Here is a tiny trained network, its code and every weight. The questions are about switching its units off for an input and a target symbol, where a switched-off unit gives its printed mean instead of its output.

import numpy as np


def w(rows, s, z=0):
    codes = np.array(rows[::2]) - 128.0
    scale = np.full(codes.shape[1], s)
    scale[-1] = z or s
    return codes * scale


def f(y):
    return y / 2 * (1 + np.tanh(0.7978845608 * (y + 0.044715 * y**3)))


def softmax(a):
    e = np.exp(a - a.max(-1, keepdims=True))
    return e / e.sum(-1, keepdims=True)


def log_softmax(a):
    a = a - a.max(-1, keepdims=True)
    return a - np.log(np.exp(a).sum(-1, keepdims=True))


def net(x, mask):
    ids = ['αεζηφψ'.index(c) for c in x.split()]
    T = len(ids)
    res = E[ids] + P[:T]
    u = 0
    for l in range(2):
        r = res
        for j in range(3):
            rows = slice(2 * j, 2 * j + 2)
            q, k, v = (r @ M[l][rows].T for M in (Q, K, V))
            z = softmax(np.where(np.tri(T) > 0, q @ k.T / 2**0.5, -1e9)) @ v
            o = O[l][rows]
            res = res + np.where(mask[u + j], z, o[:, -1]) @ o[:, :-1]
        u += 3
        y = f(res @ A[l][:, :-1].T + A[l][:, -1])
        res = res + np.where(mask[u : u + 8], y, B[l][:, -1]) @ B[l][:, :-1]
        u += 8
    return log_softmax(res[-1] @ U[:, :-1].T + U[:, -1])


Q, K, V, O, A, B = {}, {}, {}, {}, {}, {}
E = w([
[206,178,154,90,183,89,94,127,45,85],'α',
[107,162,73,234,195,213,150,248,164,136],'ε',
[158,147,62,255,89,146,125,217,78,140],'ζ',
[47,76,196,52,217,181,143,94,233,79],'η',
[51,14,88,190,83,166,173,128,171,95],'φ',
[107,54,62,192,3,86,141,100,28,68],'ψ',
],0.0046)
P = w([
[175,68,135,167,122,134,112,166,159,174],'0',
[154,117,163,121,106,176,168,163,101,124],'1',
[75,130,187,138,131,124,61,179,86,87],'2',
[127,119,41,142,160,90,93,103,165,109],'3',
[157,148,67,113,135,179,226,72,112,142],'4',
[94,156,187,98,110,197,160,173,70,44],'5',
[66,122,92,130,153,66,46,155,136,50],'6',
[132,140,3,139,169,70,186,46,172,152],'7',
[127,170,163,102,88,209,242,102,82,85],'8',
[32,140,167,118,129,128,79,180,95,46],'9',
[87,138,46,151,165,53,100,109,202,91],'10',
],0.0054)
Q[0] = w([
[10,33,149,154,127,213,154,156,227,146],'L0H1',
[13,40,151,126,142,199,158,134,223,140],'L0H1',
[125,122,174,17,195,148,174,51,201,143],'L0H2',
[124,130,88,239,60,113,80,211,63,117],'L0H2',
[227,205,184,24,180,91,99,113,76,122],'L0H3',
[255,214,160,77,172,93,89,133,84,192],'L0H3',
],0.0042)
K[0] = w([
[41,74,24,251,28,182,187,192,162,157],'L0H1',
[62,84,4,255,27,167,187,174,152,152],'L0H1',
[107,104,209,22,238,188,200,46,231,126],'L0H2',
[145,141,61,231,25,78,49,214,34,130],'L0H2',
[189,193,133,89,155,38,52,111,19,84],'L0H3',
[224,172,130,97,182,8,19,118,50,150],'L0H3',
],0.004)
V[0] = w([
[122,206,107,65,131,44,113,55,84,102],'L0H1',
[122,3,128,179,77,140,157,114,220,206],'L0H1',
[174,104,82,229,44,83,77,189,62,145],'L0H2',
[190,109,182,166,138,162,55,224,111,147],'L0H2',
[116,232,150,28,195,107,85,106,106,83],'L0H3',
[235,119,207,100,91,34,13,107,150,250],'L0H3',
],0.0033)
O[0] = w([
[144,189,127,89,107,71,128,85,99,174,61],'L0H1',
[116,40,144,174,116,177,151,144,201,178,119],'L0H1',
[145,90,89,214,69,120,114,192,83,116,152],'L0H2',
[148,99,128,158,165,156,95,189,111,85,173],'L0H2',
[133,202,142,48,165,90,103,98,98,126,89],'L0H3',
[242,64,191,138,155,119,79,143,115,253,9],'L0H3',
],0.004,0.0013)
A[0] = w([
[130,165,207,108,124,186,144,193,61,70,212],'L0N1',
[142,173,182,101,77,237,255,142,46,66,254],'L0N2',
[55,125,173,139,144,113,21,219,91,45,226],'L0N3',
[149,179,86,93,178,61,90,100,102,85,201],'L0N4',
[93,84,44,196,49,121,156,131,97,92,211],'L0N5',
[35,80,145,108,192,161,138,118,217,83,206],'L0N6',
[79,95,159,113,112,193,205,99,153,100,183],'L0N7',
[142,164,110,61,185,110,153,58,123,98,194],'L0N8',
],0.0069,0.0037)
B[0] = w([
[144,169,222,96,127,184,146,172,63,82,215],'L0N1',
[149,162,184,99,77,204,254,136,72,115,255],'L0N2',
[87,132,192,132,131,110,13,198,101,41,255],'L0N3',
[166,175,79,106,196,45,73,98,116,81,192],'L0N4',
[102,79,18,245,39,90,154,131,94,120,233],'L0N5',
[54,80,137,103,184,162,103,112,253,106,237],'L0N6',
[90,80,159,100,97,204,217,105,176,135,196],'L0N7',
[166,182,97,57,200,98,146,52,160,111,182],'L0N8',
],0.0044,0.0048)
Q[1] = w([
[108,99,133,161,108,155,129,162,133,128],'L1H1',
[187,144,117,166,117,108,115,166,72,128],'L1H1',
[208,154,15,149,181,148,217,31,164,186],'L1H2',
[96,104,13,187,212,8,5,108,207,90],'L1H2',
[102,110,16,178,215,3,10,105,201,95],'L1H3',
[181,147,24,139,159,133,215,32,157,173],'L1H3',
],0.0071)
K[1] = w([
[95,111,93,166,104,128,135,130,140,124],'L1H1',
[101,113,139,105,162,136,119,99,168,135],'L1H1',
[90,131,208,117,97,181,104,201,83,35],'L1H2',
[168,157,149,109,104,195,226,99,98,150],'L1H2',
[160,159,153,108,102,188,254,110,97,154],'L1H3',
[95,134,221,125,99,176,99,187,85,24],'L1H3',
],0.0084)
V[1] = w([
[98,2,145,182,94,176,171,140,213,150],'L1H1',
[96,166,77,146,88,112,161,124,68,101],'L1H1',
[116,149,215,33,239,163,112,109,212,132],'L1H2',
[23,56,94,137,74,140,167,66,195,128],'L1H2',
[137,155,97,222,144,177,134,250,121,148],'L1H3',
[34,127,145,137,194,208,153,182,221,135],'L1H3',
],0.005)
O[1] = w([
[128,103,105,231,88,141,155,170,168,143,252],'L1H1',
[69,192,135,80,87,121,108,74,171,137,187],'L1H1',
[197,142,163,192,14,214,12,81,119,94,79],'L1H2',
[62,170,104,230,208,173,156,52,36,201,192],'L1H2',
[126,83,1,81,196,176,188,203,116,40,220],'L1H3',
[134,143,48,197,143,244,81,99,44,46,243],'L1H3',
],0.0049,0.0025)
A[1] = w([
[206,241,179,10,164,49,86,29,68,120,98],'L1N1',
[78,52,122,30,203,34,223,224,175,157,157],'L1N2',
[178,67,108,62,148,151,137,194,175,32,230],'L1N3',
[169,230,198,18,190,117,76,6,107,104,131],'L1N4',
[29,153,105,164,200,112,191,95,56,228,181],'L1N5',
[219,137,159,239,21,231,3,30,77,111,149],'L1N6',
[164,15,169,61,64,105,126,191,225,98,220],'L1N7',
[213,105,165,72,24,34,95,210,232,63,251],'L1N8',
],0.0032,0.0018)
B[1] = w([
[57,224,185,214,76,96,159,32,204,118,193],'L1N1',
[169,54,142,74,193,101,128,164,34,218,241],'L1N2',
[177,92,92,123,130,151,138,201,130,48,231],'L1N3',
[62,216,173,206,76,131,130,27,193,120,205],'L1N4',
[80,163,190,192,155,45,254,93,148,160,186],'L1N5',
[187,49,137,67,202,159,83,137,32,228,252],'L1N6',
[222,54,154,188,133,94,150,223,139,119,192],'L1N7',
[174,112,183,237,106,61,185,171,182,88,206],'L1N8',
],0.0041,0.0038)
U = w([
[189,55,111,125,179,134,139,181,89,135,252],'α',
[108,142,66,84,121,155,120,140,118,50,123],'ε',
[57,199,139,182,124,113,154,56,157,103,173],'ζ',
[143,108,144,118,121,174,67,87,108,198,7],'η',
[184,127,164,144,67,93,119,153,193,119,113],'φ',
[98,119,153,102,140,68,151,123,104,253,4],'ψ',
],0.0052,0.0014)

Each question gives the input, a string of symbols that net reads in full, and the target symbol t.
The units are the heads (2 rows each of Q, K, V and O) and the neurons (one row each of A and B). Each row of codes is followed by its name. A weight is (code - 128) times the scale printed after its matrix; where a second scale follows, it is the last column's (O, A, B and U).
mask holds one flag per unit, layer by layer, with each layer's heads first. A switched-off unit (its flag False) gives its mean, the last column of its rows in O or B, instead of its output. The means were averaged over made-up inputs and are rounded, as every weight is.
A unit's drop is (log p(t) with every unit on - log p(t) with that unit switched off) / (log p(t) with every unit on - log p(t) with every unit switched off).
top k neurons: the k neurons with the biggest drops, biggest first
k most important neurons of layer l: the k neurons of layer l with the biggest drops, biggest first
which heads matter: for each layer, one digit per head in row order, 1 if its drop is at least 0.15 and else 0, layers parted by /
input α φ η η φ, target η: top neuron => L1N6
input φ ζ ε η ψ α φ η, target φ: top 2 neurons => L0N1, L0N2
input α η α ψ φ, target φ: top 2 neurons => L0N3, L0N5
input α α ζ η η α α α ε, target φ: 4 most important neurons of layer 0 => L0N3, L0N4, L0N7, L0N2
input η α η η α φ η α ζ, target η: top 2 neurons => L1N6, L0N6
input ψ ζ ε α α ζ ζ, target φ: which heads matter => 000 / 011
input α α ψ α ψ α ψ ψ ψ, target ψ: which heads matter => 000 / 011
input ψ φ ε ψ η α ζ ε, target φ: top 2 neurons => L0N1, L0N2
input α α η η φ φ ε η η α ψ, target η: 2 most important neurons of layer 0 => L0N2, L0N7
input ε φ α η α φ η φ ε, target η: which heads matter => 000 / 011
input ε α ψ α α φ ε η α η, target η: top 2 neurons => L0N3, L1N6
input η η φ ε α α φ ψ, target φ: top 2 neurons => L0N1, L0N2
input α φ η η α, target η: top 2 neurons => L1N6, L0N6
input η η ε, target η: top 3 neurons => L1N6, L0N6, L0N5
input ε ε η ε ζ α φ α α α φ, target φ: 4 most important neurons of layer 0 => L0N2, L0N1, L0N5, L0N6
input α ψ φ α α, target ζ: most important neuron of layer 1 => L1N1
input α α φ ζ ζ ζ α ε η η φ, target η: top 2 neurons => L0N2, L0N7
input ε ζ η φ α ψ φ ε ψ ψ φ, target ψ: top 4 neurons => L0N2, L0N5, L1N2, L0N6
input α η φ ζ ε ε ψ φ η α η, target η: top 3 neurons => L0N2, L1N6, L0N7
input α η φ ζ α ψ φ η, target ψ: most important neuron of layer 0 => L0N2
input ζ η ε α α η ψ, target φ: 2 most important neurons of layer 0 => L0N3, L0N6
input ψ φ ζ ζ α ε ε ψ α ε, target ψ: 2 most important neurons of layer 1 => L1N2, L1N5
input ψ ζ ψ α α, target ψ: 3 most important neurons of layer 0 => L0N5, L0N3, L0N6
input φ α ε α φ ψ α, target ζ: which heads matter => 000 / 010
